Below are the code and all the weights of a small trained network. Each question names an input and a class and asks about switching units off, where a switched-off unit gives its printed mean instead of its output.

import numpy as np


def w(rows, s, z=0):
    codes = np.array(rows[::2]) - 128.0
    scale = np.full(codes.shape[1], s)
    scale[-1] = z or s
    return codes * scale


def f(y):
    return y / 2 * (1 + np.tanh(0.7978845608 * (y + 0.044715 * y**3)))


def log_softmax(a):
    a = a - a.max(-1, keepdims=True)
    return a - np.log(np.exp(a).sum(-1, keepdims=True))


def net(x, mask):
    res = np.array(x, float).reshape(1, 5) / 4 @ E
    y = f(res @ A[0][:, :-1].T + A[0][:, -1])
    res = res + np.where(mask, y, B[0][:, -1]) @ B[0][:, :-1]
    return log_softmax(res[-1] @ U[:, :-1].T + U[:, -1])


A, B = {}, {}
E = w([
[254,170,63,115],'x0',
[184,167,150,213],'x1',
[206,71,177,52],'x2',
[101,197,159,68],'x3',
[190,197,174,86],'x4',
],0.0091)
A[0] = w([
[136,147,204,124,101],'neuron 0',
[102,146,122,95,68],'neuron 1',
[109,89,140,34,132],'neuron 2',
[110,99,132,242,159],'neuron 3',
[74,197,124,112,82],'neuron 4',
[162,143,95,103,101],'neuron 5',
[102,127,121,108,148],'neuron 6',
[79,114,128,135,22],'neuron 7',
[147,160,84,188,63],'neuron 8',
[60,106,173,182,187],'neuron 9',
[108,90,101,216,157],'neuron 10',
[157,116,180,114,223],'neuron 11',
[207,161,71,52,145],'neuron 12',
[145,110,176,213,111],'neuron 13',
[137,207,135,142,228],'neuron 14',
[155,71,153,166,72],'neuron 15',
[72,99,193,121,255],'neuron 16',
[107,85,87,131,54],'neuron 17',
[123,240,120,76,254],'neuron 18',
[122,100,184,199,117],'neuron 19',
[144,177,123,152,65],'neuron 20',
[141,90,36,188,100],'neuron 21',
[135,129,127,133,26],'neuron 22',
[103,57,26,158,118],'neuron 23',
[113,65,108,129,92],'neuron 24',
[179,127,100,69,126],'neuron 25',
[100,86,73,101,97],'neuron 26',
[125,134,109,79,87],'neuron 27',
[132,138,216,120,233],'neuron 28',
[145,188,111,145,69],'neuron 29',
[187,172,142,91,187],'neuron 30',
[184,69,125,89,180],'neuron 31',
[154,202,128,113,113],'neuron 32',
[199,101,213,126,212],'neuron 33',
[126,48,189,139,232],'neuron 34',
[130,159,92,120,62],'neuron 35',
[131,112,134,162,157],'neuron 36',
[252,114,107,121,162],'neuron 37',
[77,100,158,175,179],'neuron 38',
],0.013,0.0053)
B[0] = w([
[65,61,129,19,159],'neuron 0',
[166,159,132,130,136],'neuron 1',
[116,196,158,103,199],'neuron 2',
[211,171,33,203,227],'neuron 3',
[180,166,192,191,168],'neuron 4',
[141,160,113,133,154],'neuron 5',
[139,108,149,92,148],'neuron 6',
[141,78,134,174,149],'neuron 7',
[62,69,214,210,167],'neuron 8',
[163,199,128,141,231],'neuron 9',
[182,55,12,215,216],'neuron 10',
[113,149,90,21,183],'neuron 11',
[97,217,65,205,230],'neuron 12',
[153,171,92,99,178],'neuron 13',
[116,163,123,76,203],'neuron 14',
[124,192,127,185,150],'neuron 15',
[114,168,114,95,235],'neuron 16',
[152,14,116,149,149],'neuron 17',
[150,194,80,64,245],'neuron 18',
[173,196,91,115,177],'neuron 19',
[75,129,182,146,146],'neuron 20',
[52,2,171,166,196],'neuron 21',
[90,80,145,187,114],'neuron 22',
[59,2,136,165,210],'neuron 23',
[35,87,135,192,161],'neuron 24',
[152,180,95,198,183],'neuron 25',
[57,76,128,88,160],'neuron 26',
[167,174,120,110,142],'neuron 27',
[46,147,122,36,200],'neuron 28',
[80,151,190,75,154],'neuron 29',
[122,146,88,79,213],'neuron 30',
[167,205,91,158,190],'neuron 31',
[85,152,98,81,181],'neuron 32',
[134,133,35,38,210],'neuron 33',
[83,219,156,75,210],'neuron 34',
[169,157,182,92,131],'neuron 35',
[105,186,138,146,152],'neuron 36',
[128,192,70,187,231],'neuron 37',
[165,202,141,190,211],'neuron 38',
],0.0064,0.011)
U = w([
[111,171,254,90,4],'0',
[121,133,126,93,127],'1',
[181,207,97,167,202],'2',
[128,53,101,221,72],'3',
],0.0095,0.0043)

Each question gives the input, the list of numbers given to net, and the class t.
The units are the neurons (one row each of A and B). Each row of codes is followed by its name. A weight is (code - 128) times the scale printed after its matrix; where a second scale follows, it is the last column's (A, B and U).
mask holds one flag per neuron, in row order. A switched-off neuron (its flag False) gives its mean, the last column of its row in B, instead of its output. The means were averaged over made-up inputs and are rounded, as every weight is.
A unit's drop is (log p(t) with every unit on - log p(t) with that unit switched off) / (log p(t) with every unit on - log p(t) with every unit switched off).
The circuit of an input: a set's keep is (log p(t) with only the set's units on - log p(t) with every unit switched off) / (log p(t) with every unit on - log p(t) with every unit switched off). Starting from the 12 units with the biggest drops (on a tie, the unit counted first), units are removed one at a time, each time the one whose removal leaves the highest keep (on an exact tie, the one counted first), for as long as the keep stays at least 0.8.
circuit, biggest first: the units of the circuit, biggest drop first
k most important neurons: the k neurons with the biggest drops, biggest first
drop when u is switched off: that unit's drop, to one decimal
input [1,-5,-2,-1,0], class 1: circuit, biggest first	(neuron 3; neuron 37)
input [-6,8,6,1,0], class 1: circuit, biggest first	(neuron 0; neuron 28)
input [-8,7,8,-3,3], class 0: circuit, biggest first	(neuron 34)
input [-7,-6,7,-8,7], class 0: circuit, biggest first	(neuron 34; neuron 10)
input [-3,-3,5,8,6], class 1: 2 most important neurons	(neuron 33; neuron 18)
input [-7,-8,6,-7,-2], class 0: 2 most important neurons	(neuron 34; neuron 2)
input [3,2,4,4,-8], class 1: 2 most important neurons	(neuron 3; neuron 10)
input [-5,-5,-5,2,4], class 0: 2 most important neurons	(neuron 3; neuron 10)
input [-8,-5,3,-4,-5], class 3: 2 most important neurons	(neuron 23; neuron 24)
input [-7,-4,4,-8,6], class 0: drop when neuron 34 is switched off	0.1
input [-1,0,-3,4,2], class 0: drop when neuron 10 is switched off	0.2
input [-5,5,8,2,7], class 1: drop when neuron 33 is switched off	0.3
input [1,3,-7,-6,-3], class 3: drop when neuron 4 is switched off	0.0
